Below are the code and all the weights of a small trained network. Each question names an input and a class and asks about switching units off, where a switched-off unit gives its printed mean instead of its output.

import numpy as np


def w(rows, s, z=0):
    codes = np.array(rows[::2]) - 128.0
    scale = np.full(codes.shape[1], s)
    scale[-1] = z or s
    return codes * scale


def f(y):
    return y / 2 * (1 + np.tanh(0.7978845608 * (y + 0.044715 * y**3)))


def log_softmax(a):
    a = a - a.max(-1, keepdims=True)
    return a - np.log(np.exp(a).sum(-1, keepdims=True))


def net(x, mask):
    res = np.array(x, float).reshape(1, 7) / 4 @ E
    y = f(res @ A[0][:, :-1].T + A[0][:, -1])
    res = res + np.where(mask, y, B[0][:, -1]) @ B[0][:, :-1]
    return log_softmax(res[-1] @ U[:, :-1].T + U[:, -1])


A, B = {}, {}
E = w([
[147,46,168,204,129,71,171,226],'x0',
[65,143,51,52,244,186,63,170],'x1',
[171,178,66,208,181,173,29,112],'x2',
[92,52,124,145,105,182,84,93],'x3',
[158,29,213,74,207,138,128,94],'x4',
[149,153,81,40,2,173,97,93],'x5',
[169,40,37,181,67,32,84,81],'x6',
],0.0083)
A[0] = w([
[113,174,178,202,132,137,153,177,198],'N1',
[119,165,94,180,141,94,144,142,178],'N2',
[2,156,199,15,135,230,192,158,227],'N3',
[165,196,80,133,48,220,58,48,158],'N4',
[143,102,92,144,223,137,23,178,195],'N5',
[68,126,60,115,170,107,125,136,189],'N6',
[165,36,207,87,60,117,229,116,236],'N7',
[163,121,229,128,212,179,173,147,131],'N8',
[64,168,152,163,107,128,101,188,150],'N9',
[142,162,115,223,132,105,125,153,196],'N10',
[76,118,106,68,162,183,193,179,160],'N11',
[138,189,81,172,101,151,91,109,254],'N12',
[67,243,56,76,100,197,143,168,182],'N13',
[159,18,179,166,136,88,134,104,226],'N14',
],0.0083,0.0037)
B[0] = w([
[209,149,199,153,162,150,254,205,175],'N1',
[164,105,77,193,201,180,196,162,157],'N2',
[121,145,140,135,87,122,22,198,255],'N3',
[125,201,89,40,74,153,186,47,204],'N4',
[166,107,95,56,167,104,57,69,198],'N5',
[49,115,92,141,237,147,103,126,165],'N6',
[69,71,184,208,50,6,204,129,233],'N7',
[171,74,227,120,151,115,90,70,197],'N8',
[132,175,123,137,187,155,135,204,155],'N9',
[201,173,101,167,178,128,216,143,170],'N10',
[48,118,171,117,133,141,64,175,188],'N11',
[171,187,56,134,122,199,163,66,181],'N12',
[75,138,118,183,67,196,113,122,216],'N13',
[141,98,91,120,143,62,132,155,203],'N14',
],0.0072,0.015)
U = w([
[121,173,66,108,72,207,159,44,164],'0',
[132,117,202,93,155,172,117,137,9],'1',
[35,145,103,120,124,194,121,155,89],'2',
[125,92,44,100,205,85,123,86,60],'3',
[82,93,125,127,107,8,184,129,251],'4',
[166,151,123,147,172,177,204,168,139],'5',
],0.013,0.0017)

Each question gives the input, the list of numbers given to net, and the class t.
The units are the neurons (one row each of A and B). Each row of codes is followed by its name. A weight is (code - 128) times the scale printed after its matrix; where a second scale follows, it is the last column's (A, B and U).
mask holds one flag per neuron, in row order. A switched-off neuron (its flag False) gives its mean, the last column of its row in B, instead of its output. The means were averaged over made-up inputs and are rounded, as every weight is.
A unit's drop is (log p(t) with every unit on - log p(t) with that unit switched off) / (log p(t) with every unit on - log p(t) with every unit switched off).
The circuit of an input: a set's keep is (log p(t) with only the set's units on - log p(t) with every unit switched off) / (log p(t) with every unit on - log p(t) with every unit switched off). Starting from the 12 units with the biggest drops (on a tie, the unit counted first), units are removed one at a time, each time the one whose removal leaves the highest keep (on an exact tie, the one counted first), for as long as the keep stays at least 0.8.
circuit, biggest first: the units of the circuit, biggest drop first
k most important neurons: the k neurons with the biggest drops, biggest first
drop of u: that unit's drop, to one decimal
input [-4,4,5,-6,-7,-4,-3], class 0: circuit, biggest first	N12
input [5,6,-2,4,4,2,2], class 3: 2 most important neurons	N5, N7
input [2,-7,2,-6,1,-2,-2], class 5: 3 most important neurons	N1, N10, N2
input [0,-3,5,5,-2,-6,5], class 3: 3 most important neurons	N5, N14, N13
input [-2,-7,-8,5,-7,7,-4], class 4: 2 most important neurons	N7, N3
input [-7,1,-3,-2,0,4,-4], class 2: 2 most important neurons	N3, N11
input [4,3,2,-8,2,7,3], class 0: circuit, biggest first	N7, N14
input [6,5,4,-1,2,3,-2], class 3: 2 most important neurons	N5, N3
input [1,7,-7,-7,0,-1,8], class 3: 2 most important neurons	N7, N6
input [2,4,5,7,-4,1,6], class 0: 3 most important neurons	N4, N12, N14
input [2,6,1,6,-6,-7,-1], class 3: 3 most important neurons	N5, N6, N3
input [-5,-3,-4,3,6,-6,-4], class 4: drop of N2	0.0
input [-1,4,-4,-6,-1,5,3], class 2: drop of N4	0.2
input [3,-2,5,5,-1,-1,-6], class 5: circuit, biggest first	N1
input [-5,2,-7,-1,-6,-5,3], class 2: drop of N7	0.2
input [4,2,0,3,-3,-5,7], class 3: drop of N7	0.1
